Here is a tiny trained network, its code and every weight. The questions are about switching its units off for an input and a class, where a switched-off unit gives its printed mean instead of its output.

import numpy as np


def w(rows, s, z=0):
    codes = np.array(rows[::2]) - 128.0
    scale = np.full(codes.shape[1], s)
    scale[-1] = z or s
    return codes * scale


def f(y):
    return np.maximum(y, 0)


def log_softmax(a):
    a = a - a.max(-1, keepdims=True)
    return a - np.log(np.exp(a).sum(-1, keepdims=True))


def net(x, mask):
    res = np.array(x, float).reshape(1, 5) / 4 @ E
    y = f(res @ A[0][:, :-1].T + A[0][:, -1])
    res = res + np.where(mask, y, B[0][:, -1]) @ B[0][:, :-1]
    return log_softmax(res[-1] @ U[:, :-1].T + U[:, -1])


A, B = {}, {}
E = w([
[204,152,117,158,59,88,73],'x0',
[134,5,146,199,106,134,18],'x1',
[90,133,7,177,170,25,54],'x2',
[255,219,122,130,52,164,92],'x3',
[109,28,236,114,143,248,168],'x4',
],0.0088)
A[0] = w([
[195,205,94,128,144,124,204,254],'neuron 0',
[180,42,145,130,135,153,86,63],'neuron 1',
[41,79,115,102,185,116,160,168],'neuron 2',
[163,193,35,139,114,33,51,36],'neuron 3',
[146,249,145,107,91,128,180,110],'neuron 4',
[72,89,131,134,191,111,177,26],'neuron 5',
],0.018,0.0019)
B[0] = w([
[173,150,161,43,117,126,111,194],'neuron 0',
[156,79,181,166,104,188,103,180],'neuron 1',
[45,122,119,144,135,95,251,212],'neuron 2',
[113,228,47,240,116,47,10,254],'neuron 3',
[169,120,125,12,149,153,134,198],'neuron 4',
[72,124,94,151,164,133,226,193],'neuron 5',
],0.013,0.028)
U = w([
[19,85,162,155,139,97,235,91],'0',
[145,166,162,24,120,103,134,39],'1',
[110,1,249,203,54,185,100,252],'2',
[97,188,99,165,95,28,73,115],'3',
],0.0072,0.0041)

Each question gives the input, the list of numbers given to net, and the class t.
The units are the neurons (one row each of A and B). Each row of codes is followed by its name. A weight is (code - 128) times the scale printed after its matrix; where a second scale follows, it is the last column's (A, B and U).
mask holds one flag per neuron, in row order. A switched-off neuron (its flag False) gives its mean, the last column of its row in B, instead of its output. The means were averaged over made-up inputs and are rounded, as every weight is.
A unit's drop is (log p(t) with every unit on - log p(t) with that unit switched off) / (log p(t) with every unit on - log p(t) with every unit switched off).
The circuit of an input: a set's keep is (log p(t) with only the set's units on - log p(t) with every unit switched off) / (log p(t) with every unit on - log p(t) with every unit switched off). Starting from all 6 units, units are removed one at a time, each time the one whose removal leaves the highest keep (on an exact tie, the one counted first), for as long as the keep stays at least 0.8.
units of the circuit, in order: the units of the circuit, biggest drop first
top k neurons: the k neurons with the biggest drops, biggest first
drop when u is switched off: that unit's drop, to one decimal
input [-8,-5,8,-2,-3], class 0: units of the circuit, in order : neuron 2
input [-8,7,7,4,2], class 2: top 2 neurons : neuron 3; neuron 1
input [1,4,2,-5,-2], class 0: units of the circuit, in order : neuron 3; neuron 2
input [0,-1,0,7,6], class 1: top 2 neurons : neuron 3; neuron 4
input [-4,3,-4,8,-5], class 1: top 2 neurons : neuron 4; neuron 0
input [-7,-2,7,6,4], class 0: top 3 neurons : neuron 3; neuron 4; neuron 0
input [-7,-4,6,-1,-2], class 0: top 2 neurons : neuron 2; neuron 5
input [-2,-4,1,8,-1], class 1: drop when neuron 4 is switched off : 0.5
input [-3,-6,8,7,5], class 1: drop when neuron 4 is switched off : 0.2
input [4,3,-8,5,-2], class 1: drop when neuron 4 is switched off : 0.3
input [1,5,4,-6,6], class 0: drop when neuron 5 is switched off : 0.0
input [2,1,-4,-2,0], class 2: top 2 neurons : neuron 3; neuron 2
